Below are the code and all the weights of a small trained network. Each question names an input and a target symbol and asks about switching units off, where a switched-off unit gives its printed mean instead of its output.

import numpy as np


def w(rows, s, z=0):
    codes = np.array(rows[::2]) - 128.0
    scale = np.full(codes.shape[1], s)
    scale[-1] = z or s
    return codes * scale


def f(y):
    return np.maximum(y, 0)


def softmax(a):
    e = np.exp(a - a.max(-1, keepdims=True))
    return e / e.sum(-1, keepdims=True)


def log_softmax(a):
    a = a - a.max(-1, keepdims=True)
    return a - np.log(np.exp(a).sum(-1, keepdims=True))


def net(x, mask):
    ids = ['ΓΣΨαδεζημξτ'.index(c) for c in x.split()]
    T = len(ids)
    res = E[ids] + P[:T]
    u = 0
    for l in range(2):
        r = res
        for j in range(3):
            rows = slice(2 * j, 2 * j + 2)
            q, k, v = (r @ M[l][rows].T for M in (Q, K, V))
            z = softmax(np.where(np.tri(T) > 0, q @ k.T / 2**0.5, -1e9)) @ v
            o = O[l][rows]
            res = res + np.where(mask[u + j], z, o[:, -1]) @ o[:, :-1]
        u += 3
        y = f(res @ A[l][:, :-1].T + A[l][:, -1])
        res = res + np.where(mask[u : u + 8], y, B[l][:, -1]) @ B[l][:, :-1]
        u += 8
    return log_softmax(res[-1] @ U[:, :-1].T + U[:, -1])


Q, K, V, O, A, B = {}, {}, {}, {}, {}, {}
E = w([
[156,126,41,116,151,225,138],'Γ',
[61,67,53,107,118,161,114],'Σ',
[116,140,177,109,83,216,153],'Ψ',
[170,98,156,118,61,139,118],'α',
[77,173,90,69,140,92,136],'δ',
[142,102,119,134,101,146,78],'ε',
[83,175,176,33,152,135,92],'ζ',
[156,59,131,200,56,119,73],'η',
[100,186,152,191,114,131,69],'μ',
[126,96,40,191,35,64,175],'ξ',
[180,106,44,79,128,59,4],'τ',
],0.017)
P = w([
[241,141,71,140,188,173,156],'0',
[195,122,75,151,123,174,167],'1',
[158,97,64,143,124,142,160],'2',
[143,94,91,147,102,136,136],'3',
[131,88,99,144,95,110,120],'4',
[110,83,114,144,106,90,100],'5',
[90,73,115,145,98,67,92],'6',
[62,61,112,144,115,40,84],'7',
[79,81,158,170,57,38,54],'8',
[58,71,137,157,83,11,50],'9',
[51,64,141,149,88,1,33],'10',
],0.0087)
Q[0] = w([
[112,157,136,61,154,102,154],'0.h1',
[87,58,140,90,2,136,25],'0.h1',
[103,86,109,119,150,118,119],'0.h2',
[94,145,173,148,150,173,162],'0.h2',
[119,107,127,111,61,117,110],'0.h3',
[156,155,155,146,150,82,178],'0.h3',
],0.012)
K[0] = w([
[120,191,154,28,132,168,171],'0.h1',
[27,131,162,151,50,1,17],'0.h1',
[93,119,141,103,114,125,132],'0.h2',
[173,141,154,117,140,214,232],'0.h2',
[42,91,135,158,107,154,122],'0.h3',
[143,179,58,90,153,196,118],'0.h3',
],0.0082)
V[0] = w([
[163,166,146,62,189,141,176],'0.h1',
[114,98,144,254,159,110,162],'0.h1',
[149,197,49,170,98,148,152],'0.h2',
[132,160,108,108,135,45,57],'0.h2',
[108,132,89,138,176,125,158],'0.h3',
[6,183,127,118,10,159,157],'0.h3',
],0.0086)
O[0] = w([
[97,142,160,103,77,133,145,2],'0.h1',
[156,95,90,153,161,23,186,81],'0.h1',
[125,152,79,138,130,85,188,145],'0.h2',
[197,150,101,178,36,103,125,159],'0.h2',
[138,135,70,104,144,130,122,81],'0.h3',
[90,113,125,85,147,2,132,163],'0.h3',
],0.0099,0.006)
A[0] = w([
[148,106,190,117,69,121,97,121],'0.n1',
[104,92,254,59,132,130,144,61],'0.n2',
[84,195,176,194,144,125,89,165],'0.n3',
[98,120,140,152,123,120,42,105],'0.n4',
[150,73,147,103,193,133,160,136],'0.n5',
[96,196,180,117,140,105,82,190],'0.n6',
[167,96,180,76,108,100,160,255],'0.n7',
[90,85,84,119,62,148,137,71],'0.n8',
],0.0092,0.0036)
B[0] = w([
[100,104,147,127,125,106,131,249],'0.n1',
[135,102,116,133,88,38,138,240],'0.n2',
[92,123,92,153,210,201,109,192],'0.n3',
[120,121,150,122,141,127,163,254],'0.n4',
[176,110,127,132,140,2,135,158],'0.n5',
[57,107,86,142,142,181,167,240],'0.n6',
[15,105,75,173,183,161,187,219],'0.n7',
[197,99,113,148,110,155,109,193],'0.n8',
],0.0086,0.0057)
Q[1] = w([
[199,131,122,54,164,136,176],'1.h1',
[125,115,141,166,133,220,91],'1.h1',
[94,40,91,197,67,157,153],'1.h2',
[198,119,157,141,196,153,165],'1.h2',
[210,212,255,122,110,159,112],'1.h3',
[130,193,161,124,194,69,36],'1.h3',
],0.0071)
K[1] = w([
[151,194,141,132,200,186,145],'1.h1',
[168,118,117,55,135,131,58],'1.h1',
[59,76,155,99,202,100,85],'1.h2',
[152,202,168,53,140,170,254],'1.h2',
[208,128,116,37,88,212,159],'1.h3',
[139,112,8,60,90,162,143],'1.h3',
],0.0071)
V[1] = w([
[192,24,100,64,69,115,48],'1.h1',
[235,151,189,4,42,53,76],'1.h1',
[213,105,202,229,176,75,67],'1.h2',
[35,239,156,236,101,134,189],'1.h2',
[154,57,210,170,138,181,74],'1.h3',
[135,249,1,160,230,215,3],'1.h3',
],0.0055)
O[1] = w([
[161,42,44,103,82,147,154,218],'1.h1',
[162,182,130,126,50,79,163,2],'1.h1',
[120,127,143,180,94,150,254,3],'1.h2',
[111,241,186,118,169,87,137,131],'1.h2',
[143,62,215,162,149,136,161,125],'1.h3',
[58,164,101,212,119,130,116,92],'1.h3',
],0.0093,0.006)
A[1] = w([
[192,118,128,168,155,93,77,95],'1.n1',
[104,131,159,83,73,156,128,6],'1.n2',
[152,142,108,171,103,88,162,156],'1.n3',
[170,144,87,119,161,157,113,138],'1.n4',
[86,79,138,117,100,168,99,140],'1.n5',
[142,129,156,89,45,165,109,41],'1.n6',
[138,70,141,154,151,171,157,238],'1.n7',
[162,146,250,157,131,156,133,200],'1.n8',
],0.011,0.0023)
B[1] = w([
[75,104,140,126,130,214,206,206],'1.n1',
[135,2,119,118,78,127,165,153],'1.n2',
[82,131,132,60,135,143,120,169],'1.n3',
[96,151,175,110,105,124,126,172],'1.n4',
[177,140,161,119,133,100,93,255],'1.n5',
[96,134,88,71,114,113,204,153],'1.n6',
[173,132,118,129,172,101,108,217],'1.n7',
[186,184,83,62,157,137,78,136],'1.n8',
],0.0097,0.013)
U = w([
[104,137,66,78,134,221,94,254],'Γ',
[115,78,47,112,102,103,15,92],'Σ',
[119,137,149,52,126,2,102,180],'Ψ',
[224,173,105,80,136,65,65,146],'α',
[141,193,83,93,80,67,51,151],'δ',
[161,126,126,173,64,145,52,152],'ε',
[81,103,158,91,58,165,11,77],'ζ',
[103,77,153,106,161,220,190,19],'η',
[38,137,113,206,97,111,91,146],'μ',
[89,148,33,45,167,123,138,8],'ξ',
[107,119,102,108,7,175,94,96],'τ',
],0.0056,0.0063)

Each question gives the input, a string of symbols that net reads in full, and the target symbol t.
The units are the heads (2 rows each of Q, K, V and O) and the neurons (one row each of A and B). Each row of codes is followed by its name. A weight is (code - 128) times the scale printed after its matrix; where a second scale follows, it is the last column's (O, A, B and U).
mask holds one flag per unit, layer by layer, with each layer's heads first. A switched-off unit (its flag False) gives its mean, the last column of its rows in O or B, instead of its output. The means were averaged over made-up inputs and are rounded, as every weight is.
A unit's drop is (log p(t) with every unit on - log p(t) with that unit switched off) / (log p(t) with every unit on - log p(t) with every unit switched off).
The circuit of an input: a set's keep is (log p(t) with only the set's units on - log p(t) with every unit switched off) / (log p(t) with every unit on - log p(t) with every unit switched off). Starting from the 12 units with the biggest drops (on a tie, the unit counted first), units are removed one at a time, each time the one whose removal leaves the highest keep (on an exact tie, the one counted first), for as long as the keep stays at least 0.8.
units of the circuit, in order: the units of the circuit, biggest drop first
top k neurons: the k neurons with the biggest drops, biggest first
heads that matter: for each layer, one digit per head in row order, 1 if its drop is at least 0.15 and else 0, layers parted by /
drop when u is switched off: that unit's drop, to one decimal
input α ξ ζ α α ζ δ ζ, target ζ: units of the circuit, in order	[0.h1]
input Ψ α δ Σ α Ψ α, target Ψ: heads that matter	011 / 001
input α Σ α τ Ψ μ ε, target μ: top 2 neurons	[0.n3 1.n5]
input α ε Γ η δ ε ζ, target η: top 2 neurons	[0.n6 1.n2]
input η τ α η α ζ α α τ δ, target τ: units of the circuit, in order	[0.h2 1.h1 1.h2]
input η ζ η ε, target η: units of the circuit, in order	[1.n1 0.h1 1.h3 0.h3]
input Ψ μ α, target μ: heads that matter	000 / 101
input ε ε μ ξ, target μ: units of the circuit, in order	[1.h3 0.n3]
input α Σ δ ζ ζ Σ ζ μ, target μ: units of the circuit, in order	[1.h3 0.n3]
input α α α, target α: heads that matter	001 / 001
input ξ Γ ξ ζ α α μ ζ, target μ: top 3 neurons	[0.n6 0.n3 0.n2]
input Ψ Γ Ψ τ δ δ α, target τ: units of the circuit, in order	[0.h2 1.h1 0.h1 1.n6]
input α Σ α η α, target η: units of the circuit, in order	[0.h1 1.n1 1.h3]
input μ ζ ξ, target μ: units of the circuit, in order	[1.h3]
input α Σ Ψ α Ψ Γ Γ α η ζ δ, target η: units of the circuit, in order	[1.h2 0.h1]
input μ ζ α α α Ψ δ Ψ Ψ, target Ψ: heads that matter	001 / 001
input α α Γ ζ Ψ, target ζ: heads that matter	110 / 110
input α Γ α ε ζ Ψ ξ, target ξ: top 3 neurons	[1.n1 1.n5 1.n3]
input Σ Ψ η, target η: heads that matter	100 / 000
input Ψ ζ α η Ψ η α, target η: top neuron	[1.n1]
input α α δ α ξ Ψ η Ψ Σ ζ Ψ, target Ψ: top 2 neurons	[1.n1 0.n2]
input α τ ζ, target τ: top 2 neurons	[0.n7 1.n2]
input δ Ψ ζ δ ε δ α η δ η, target η: drop when 1.h3 is switched off	0.2
input α α Σ Ψ ζ ξ Γ τ α, target τ: drop when 1.n6 is switched off	0.2
input α Σ μ η μ ζ Σ μ ε, target μ: drop when 1.h3 is switched off	0.5
